Below are the code and all the weights of a small trained network. Each question names an input and a target symbol and asks about switching units off, where a switched-off unit gives its printed mean instead of its output.

import numpy as np


def w(rows, s, z=0):
    codes = np.array(rows[::2]) - 128.0
    scale = np.full(codes.shape[1], s)
    scale[-1] = z or s
    return codes * scale


def f(y):
    return np.maximum(y, 0)


def softmax(a):
    e = np.exp(a - a.max(-1, keepdims=True))
    return e / e.sum(-1, keepdims=True)


def log_softmax(a):
    a = a - a.max(-1, keepdims=True)
    return a - np.log(np.exp(a).sum(-1, keepdims=True))


def net(x, mask):
    ids = ['ΔΘΛΞΠΣΦαβγεζημω'.index(c) for c in x.split()]
    T = len(ids)
    res = E[ids] + P[:T]
    u = 0
    for l in range(2):
        r = res
        for j in range(3):
            rows = slice(3 * j, 3 * j + 3)
            q, k, v = (r @ M[l][rows].T for M in (Q, K, V))
            z = softmax(np.where(np.tri(T) > 0, q @ k.T / 3**0.5, -1e9)) @ v
            o = O[l][rows]
            res = res + np.where(mask[u + j], z, o[:, -1]) @ o[:, :-1]
        u += 3
        y = f(res @ A[l][:, :-1].T + A[l][:, -1])
        res = res + np.where(mask[u : u + 8], y, B[l][:, -1]) @ B[l][:, :-1]
        u += 8
    return log_softmax(res[-1] @ U[:, :-1].T + U[:, -1])


Q, K, V, O, A, B = {}, {}, {}, {}, {}, {}
E = w([
[213,47,66],'Δ',
[121,109,95],'Θ',
[122,124,104],'Λ',
[123,209,153],'Ξ',
[119,122,97],'Π',
[119,132,102],'Σ',
[112,125,100],'Φ',
[138,180,167],'α',
[45,255,28],'β',
[50,70,148],'γ',
[141,203,188],'ε',
[196,200,88],'ζ',
[161,140,238],'η',
[111,126,98],'μ',
[140,52,177],'ω',
],0.011)
P = w([
[253,123,131],'0',
[214,124,106],'1',
[195,113,112],'2',
[170,101,110],'3',
[154,88,111],'4',
[130,83,109],'5',
[108,76,108],'6',
[89,61,107],'7',
[63,66,116],'8',
[56,40,114],'9',
[38,68,116],'10',
],0.0048)
Q[0] = w([
[146,138,55],'L0H0',
[173,70,48],'L0H0',
[205,139,112],'L0H0',
[58,99,132],'L0H1',
[39,227,200],'L0H1',
[48,161,146],'L0H1',
[128,52,120],'L0H2',
[190,87,170],'L0H2',
[105,2,135],'L0H2',
],0.0087)
K[0] = w([
[59,153,153],'L0H0',
[12,169,101],'L0H0',
[104,101,189],'L0H0',
[228,99,47],'L0H1',
[187,254,91],'L0H1',
[182,190,71],'L0H1',
[139,128,12],'L0H2',
[171,76,95],'L0H2',
[87,192,4],'L0H2',
],0.0069)
V[0] = w([
[173,153,132],'L0H0',
[236,67,144],'L0H0',
[254,156,202],'L0H0',
[193,107,64],'L0H1',
[181,74,87],'L0H1',
[253,121,55],'L0H1',
[137,106,189],'L0H2',
[78,128,181],'L0H2',
[173,93,168],'L0H2',
],0.0082)
O[0] = w([
[236,144,176,141],'L0H0',
[241,99,104,164],'L0H0',
[254,117,201,123],'L0H0',
[160,138,68,217],'L0H1',
[124,139,52,210],'L0H1',
[195,136,52,253],'L0H1',
[154,172,179,93],'L0H2',
[73,175,167,60],'L0H2',
[188,146,155,132],'L0H2',
],0.0079,0.0055)
A[0] = w([
[97,51,117,146],'L0N0',
[100,86,62,119],'L0N1',
[120,29,109,90],'L0N2',
[105,143,138,38],'L0N3',
[139,7,138,254],'L0N4',
[104,151,154,142],'L0N5',
[171,172,81,251],'L0N6',
[157,146,72,213],'L0N7',
],0.012,0.005)
B[0] = w([
[126,236,96,167],'L0N0',
[92,208,102,210],'L0N1',
[168,222,107,186],'L0N2',
[89,96,135,128],'L0N3',
[170,254,142,225],'L0N4',
[149,109,187,130],'L0N5',
[69,50,105,247],'L0N6',
[66,96,102,244],'L0N7',
],0.0095,0.015)
Q[1] = w([
[134,204,161],'L1H0',
[67,111,203],'L1H0',
[92,132,90],'L1H0',
[34,55,141],'L1H1',
[122,20,253],'L1H1',
[128,181,53],'L1H1',
[127,122,42],'L1H2',
[233,176,124],'L1H2',
[99,95,73],'L1H2',
],0.0055)
K[1] = w([
[164,117,69],'L1H0',
[160,129,164],'L1H0',
[84,186,132],'L1H0',
[2,117,118],'L1H1',
[69,61,175],'L1H1',
[162,213,98],'L1H1',
[86,161,93],'L1H2',
[206,223,153],'L1H2',
[86,147,76],'L1H2',
],0.0061)
V[1] = w([
[10,71,211],'L1H0',
[191,77,167],'L1H0',
[87,253,59],'L1H0',
[215,42,179],'L1H1',
[123,240,24],'L1H1',
[103,15,189],'L1H1',
[105,52,58],'L1H2',
[194,252,191],'L1H2',
[38,44,34],'L1H2',
],0.0034)
O[1] = w([
[131,62,57,70],'L1H0',
[66,130,112,84],'L1H0',
[220,141,167,208],'L1H0',
[55,219,187,56],'L1H1',
[226,105,88,251],'L1H1',
[66,146,172,33],'L1H1',
[92,171,210,151],'L1H2',
[165,53,30,120],'L1H2',
[106,160,253,172],'L1H2',
],0.005,0.016)
A[1] = w([
[131,51,180,213],'L1N0',
[128,80,37,93],'L1N1',
[56,77,124,103],'L1N2',
[146,86,72,88],'L1N3',
[175,8,141,119],'L1N4',
[129,179,75,28],'L1N5',
[104,108,146,19],'L1N6',
[136,83,157,2],'L1N7',
],0.011,0.0095)
B[1] = w([
[81,102,221,143],'L1N0',
[116,57,161,249],'L1N1',
[48,104,122,138],'L1N2',
[140,53,174,205],'L1N3',
[70,171,195,146],'L1N4',
[21,85,181,252],'L1N5',
[69,154,226,128],'L1N6',
[2,83,147,128],'L1N7',
],0.0093,0.013)
U = w([
[159,26,71,88],'Δ',
[126,131,113,67],'Θ',
[114,131,117,37],'Λ',
[89,125,187,117],'Ξ',
[118,129,121,37],'Π',
[113,132,125,3],'Σ',
[111,141,120,83],'Φ',
[106,132,188,180],'α',
[2,133,84,129],'β',
[130,251,53,236],'γ',
[106,132,197,126],'ε',
[80,75,179,59],'ζ',
[176,165,185,196],'η',
[107,141,110,156],'μ',
[199,181,70,99],'ω',
],0.0097,0.0046)

Each question gives the input, a string of symbols that net reads in full, and the target symbol t.
The units are the heads (3 rows each of Q, K, V and O) and the neurons (one row each of A and B). Each row of codes is followed by its name. A weight is (code - 128) times the scale printed after its matrix; where a second scale follows, it is the last column's (O, A, B and U).
mask holds one flag per unit, layer by layer, with each layer's heads first. A switched-off unit (its flag False) gives its mean, the last column of its rows in O or B, instead of its output. The means were averaged over made-up inputs and are rounded, as every weight is.
A unit's drop is (log p(t) with every unit on - log p(t) with that unit switched off) / (log p(t) with every unit on - log p(t) with every unit switched off).
The circuit of an input: a set's keep is (log p(t) with only the set's units on - log p(t) with every unit switched off) / (log p(t) with every unit on - log p(t) with every unit switched off). Starting from the 12 units with the biggest drops (on a tie, the unit counted first), units are removed one at a time, each time the one whose removal leaves the highest keep (on an exact tie, the one counted first), for as long as the keep stays at least 0.8.
circuit, biggest first: the units of the circuit, biggest drop first
unit that matters most: the unit with the biggest drop
k most important neurons: the k neurons with the biggest drops, biggest first
top k neurons in layer l: the k neurons of layer l with the biggest drops, biggest first
which heads matter: for each layer, one digit per head in row order, 1 if its drop is at least 0.15 and else 0, layers parted by /
input Σ Δ β η Δ Δ γ Δ ω Δ γ, target Δ: top 3 neurons in layer 1 : (L1N1, L1N3, L1N5)
input ε Δ β, target β: circuit, biggest first : (L1H1, L0N4, L0N6)
input Δ Δ ω η Δ, target ω: circuit, biggest first : (L0H0, L0N4)
input α Φ γ, target γ: which heads matter : 000 / 010
input ω μ Δ β β ω β Δ Δ Δ Σ, target Δ: which heads matter : 001 / 010
input Δ ζ β β Λ, target γ: unit that matters most : L1H2
input Δ Δ Λ β Π μ Δ α η, target η: circuit, biggest first : (L1N5, L0N1, L0N7, L0N6)
input Δ Δ Δ Δ Δ Λ, target Δ: top 3 neurons in layer 0 : (L0N4, L0N2, L0N1)
input Δ Δ Φ, target Δ: 2 most important neurons : (L0N4, L0N2)
input Δ β Φ, target γ: 4 most important neurons : (L1N1, L1N5, L1N3, L0N6)
input Δ Δ β β Ξ β Δ, target β: 2 most important neurons : (L1N5, L0N4)
input Λ β Δ β Δ Δ γ α ζ, target ζ: 2 most important neurons : (L0N4, L1N4)
input Δ α Λ μ α β ε β Σ, target γ: 3 most important neurons : (L1N1, L1N3, L1N5)
input Δ β β Δ Π, target Δ: 2 most important neurons : (L0N6, L0N1)
input Δ β Δ β Λ Φ Θ η Δ β μ, target γ: unit that matters most : L1H2
input ζ ω μ Λ β, target β: which heads matter : 000 / 110
input Δ Δ μ, target Δ: top 2 neurons in layer 1 : (L1N5, L1N4)
input μ β μ β Δ β Δ, target β: which heads matter : 100 / 000
input β μ Δ Σ η Δ Π, target Δ: 2 most important neurons : (L0N2, L0N4)
input γ Δ μ, target Δ: unit that matters most : L1N5
input β Σ β μ, target γ: 2 most important neurons : (L1N1, L1N3)
input γ Δ Δ γ, target Δ: which heads matter : 110 / 001
input Δ β Δ μ ω β Θ, target γ: which heads matter : 000 / 001
input Δ Φ ω Δ Δ γ γ Δ, target γ: which heads matter : 010 / 100
input μ Θ β Σ, target γ: which heads matter : 000 / 011
input Π η β Λ Δ ω β Δ Λ γ β, target Δ: which heads matter : 001 / 010
input Φ μ β Π, target γ: most important neuron : (L1N1)
input γ β Δ Θ, target Δ: which heads matter : 011 / 011
